[ 12   9 -42   9  20  32 -26  -9  22  -2  18 -11  13 -34   9  20   0 -10
  25 -21 -17 -18 -16  -3  15 -42   1  10   9  49  -8 -30  22] -> (62)/sc
[-10 -23 -51  -2 -31  14   5   5 -15   0  33   9 -17 -88  -3  29  40  45
   7  -2   0   9  -1  15 -30  14   4  24 -37  25 -14 -25 -19] -> (62)/Sf
[ -1 -11  14  15  -9  -6 -11   5 -26  -9   4 -11  30  -3   1  12  21   1
  -2   8 -20   0  18  13 -17  18  -4  31   2  39  -9  15  38] -> (66)/sc
[-10  -8  -8   6 -19 -10   2 -14 -24  18   2  13 -25 -32   2  27  41  24
   4  90  -2  -6  14  -8 -27  20 -17  59  10  17  -5   9 -20] -> (70)/Sf
[  7  10 -58 -24  12   1  -5   8  27  12  12   8 -66  15 -11  -5 -47   6
 -15  17   2  -2  11   2   0 -40  11 -12 -24 -36 -13 -15 -47] -> (62)/Mm
[ -9  -7 -25  -7 -11  13  -6  26  26  11  15   5 -45 -24  26  -3   4 -20
  -1  26   2  17  15  11 -13 -36   8  22  -6   2 -11   1 -15] -> (70)/Mm
[  1  10 -26   2 -13 -17  10   3 -38  16  11 -17 -43 -26   9  18   8  10
  30 -15  -2   9  14   4 -26  16  -5  35  -4  -5   6  22   0] -> (70)/Sf
[-14 -21 -45  -6  -9 -11 -22  -9 -20   1  17   2 -28 -34   5  14  25  28
   5  45 -11  -8  11   8 -28   4  -7  33 -25  32  -4  -4 -21] -> (70)/Sf
[  0 -10 -25   2 -23  -3 -10 -13 -27  13  21  -3 -22 -54  15  30  10  34
   0  78 -14  -4   5  -3 -35  20  -6  39 -20  28 -16   0 -10] -> (66)/Sf
[ -6   5  -8  16 -17   3  -1 -39 -41  23  -1  -8   6 -14   1  21 -12  26
   3  39  -3 -18  -6  -4 -13  27  14  -1 -13  10  -9   0  -6] -> (66)/Sf
[  4  -6 -11  23  20  15 -19   5   8  -9  16 -12  -6 -18   6  21  18 -25
   1  -6  11  16  -6   3  16 -38   1  58  -5  31  -2 -13   8] -> (66)/sc
[ -6  10  -7  21  -2  16 -28  12   7   4   6  -8 -22 -22   7  13  17 -23
  16   9  -1  17   4   3 -12 -10  -2  31  -9  31 -15   9  14] -> (70)/sc
[  8 -16 -28   7 -42   4  31  -6 -25   0   0  13   2   5   4  13  23  63
  13   9 -29 -22   4  -1 -21  11 -10  16   7  14  -1 -14   9] -> (62)/Sf
[-21   7   8  26  27  13 -29  -6  -3   1   0 -31 -13 -34   5   9  35 -28
  11  61   2  -7   5  -4  -1 -22 -10   1   4  26 -10  10  26] -> (70)/sc
[ 14  17 -51   7  31  -5  11 -58  -4   5   1   0 -23 -13  10  41  -9 -11
  21 -41 -15   5  52  -2   5 -28  17 -10  16  16   8  -3 -37] -> (66)/Sf
[ -4  -3 -23  -5  -8  -5  -9   7  -7  -1 -15  11 -27 -50  13  30  -1  19
  17  39   6   4 -12  17 -21   5   2  24 -15  23 -12  11 -29] -> (66)/Sf
[  4  25  33  20  -5  -6 -34  14  -8   3  18 -24  27 -22  23   9  19  -6
   2  11 -10  -4 -18  -3  -7  32 -15  47 -22  31  -7  -1  28] -> (66)/sc
[ -5   6   0   8   5  -6  -4 -22 -42  23  -4   1 -30  -2   7   9  15   5
   3  99 -12 -49  22  -9 -16  -3 -27  13  13  20 -19  34  21] -> (66)/Sf
[ -2   9 -33   8  -9  13  -3 -26 -12  16   5  -8 -39 -53  -1  23  17   3
  27   6  14   0   7  12 -18  -3   5  23  -6  12 -11   0 -22] -> (70)/Sf
[  3   8  -7  20  -5  27 -11 -18 -19   6  20 -28  -7 -21   2  16   6   5
  12 -50  -7   7 -11 -18  10   4  21  34 -13  34 -14 -28   1] -> (66)/sc
[ -6   1  10   4  -5   4  -5 -31 -32   4  -5  17 -19 -11   2  18  19   7
   6  95  -8 -29   1   8 -18   0  -5 -20   7  23 -13  19 -13] -> (66)/Sf
[ -3  13 -35  -1  -5   7  -6  -3  16  14  20 -28   0 -72   4  37  -2   9
  -3 -73  30  21  -1  11   3   4   9  45 -32  17  -3 -34 -31] -> (70)/sc
[  6   7 -27 -29 -17  -9   6  -3 -42  26   5 -10 -31 -56   8  17  27  29
  19  63 -18 -35  15  -9 -23  33 -52  29 -17  10  -9   6   3] -> (70)/Sf
[ -2   4 -47   3 -20   8 -13 -31   1  38  -8  -6 -59 -19  -9   6  -7   1
   8  19   1   6   1   9 -10 -33   9   0  -7 -11 -27   0 -25] -> (66)/Mm
[ -6   4  13  16  -2  27 -17 -23 -22 -13   5  -7  -3   7  10  44   0   8
  16 -12 -12 -28 -20  10  -9   4  25  21  -5  41   1  -3  19] -> (66)/sc
[ -7  18   6  25  -6  33 -32  14  -9   5  17 -18 -30 -37   2  20  17 -19
  10  35   8  17  -1   6 -16  -1   9  41 -15   9 -27   3  -7] -> (66)/sc
[ -5  24 -20   2 -29 -10  -2  -8 -31  60 -27  -9 -98  37  -8   5 -31  13
  23 -27  -5  20  -8   1 -21  12   8  -6  -2 -37  -3  12 -44] -> (66)/Mm
[-11  11 -57  -3  15  -6   2 -17 -17  46   2   0 -79  -4  -2  22 -19   9
 -15  77 -15   0   6 -10  -5 -54  -2   6  -5 -21 -17   4 -58] -> (66)/Mm
[ -4   3   2  -6   6  11 -11 -23 -99   0   9  12   5 -11   3  16  -4  21
  -3  93  -6 -33  -3  -1 -11  -1  -6  -6  -7  17 -14  14   4] -> (66)/Sf
[ -5  -2 -20   5   0   3  10 -39 -36   7   6   1  -4  12  12  26  -4   3
   6  52   0 -16  15  -2 -20   1  -6  -9 -11  18 -16  13 -13] -> (66)/Sf
[ -1   3 -39  11  -8 -17   2  13   3  32   4 -41 -67   7 -21 -16 -11 -17
  53 -14   7  37  13   9 -15 -42  -1   1  -6 -37  -9  13 -36] -> (66)/Mm
[ -8  11 -50  -5  -4   6  -1 -12  27  16 -25   4 -81  -7  -9  -7 -25 -23
   4  25  13  12  -3  10 -10 -48  20 -62  -6 -24 -18  -3 -56] -> (66)/Mm
[ -7 -12 -53  10  -5 -14  21 -15 -29   0  22   1 -28 -49   6  43  37  31
 -16  41  -1  -9  35   5 -18  -2   0  19 -13  19   6   0 -18] -> (66)/Sf
[ -8  -2 -28  -1   4  11  -4 -46 -25  -2  15   3 -48 -38  11  42 -15   6
  14  30   6 -10  10  -1 -10   9   3  13 -14  24 -10  12 -29] -> (66)/Sf
[ -9 -21 -15   9   2   1  18  -9 -25  30  -1  -4 -37 -47  13  15  36  19
  -1  89 -14   0   4   2 -13 -12  -8  50  18  20  -6   6 -15] -> (70)/Sf
[ -8   7 -10  -2  -2  13 -20   3 -11  37  -6   9 -55   7  -5  13 -14  -9
 -19  52  -4  24 -13   0  -6 -14  -2  15  -3 -22  -4   0 -56] -> (66)/Mm
[ -1 -22 -12   3  -4   1  11 -10 -24   9  10   1 -12 -34   7  18   7  24
  13  49   3  -6  18   6 -30  25 -19  26 -25  14  -8  18 -13] -> (66)/Sf
[ -7  -3  69  24 -16  25 -50  11 -24  23   3 -19  11  -8 -40   8  10   0
  -3  19  10  24 -24  -1 -10  49  -5  39 -35  23 -20   0  13] -> (66)/sc
[ -1   1 -26  15  12  16 -10  26   6  -7  15 -16  21 -26   2  11  19 -10
  25  34  -7 -38   1  -5   2 -31  -4  31   2  44  -5 -12  53] -> (66)/sc
[ -5  10 -23   4  -8   4  15 -17   0  12  45  10 -63  37  -7  -2  -5 -16
  23  40   4   6  18  -2   5 -64  14 -37  13 -28  -9   8 -31] -> (66)/Mm
[  7  -2 -32  -1 -18  -2  -3   0   1   0  18 -16  17 -29   6  -1   3  10
   7 -31  -2   2  -2   0  -1   2   7  10 -20  10 -14 -18 -11] -> (62)/sc

[-15  31  11  18  17 -54 -21 -13  -4   2 -20  38  13 -12  15  15   6  -4
  22 -11  12   0  19   5   8 -20  -3 -41 -26   3  -5  10  11] -> gl/F
[-16 -10 -35  -2  26 -25 -21  15  10 -16   4  12   1  -6  10   0  16  -2
 -17  -4   6  28   4  11  -3   7  -4 -35  -7   3  20 -16  17] -> qb/L
[ 11 -24 -36  27  11 -56 -51  36 -12  -7  24  64  35 -27   6  22  22   8
 -16 -27 -15   4  17  30   8  -8 -19 -13  16  19   2  -1  21] -> gl/L
[-90  13  36   1  28 -69 -24   8  -1 -11 -16  89  14   1  15  11   5  -2
  10 -22 -10 -13  41  29  21   4 -15  44  10 -15  -5  -6 -18] -> lb/F
[ 48 -36  26   0  14 -28 -32  12  53   6  39  55  27 -56 -46  36  67  33
 -25 -22 -12 -46   3  31  19  -3 -24  37  25  29 -24 -23  28] -> lb/L
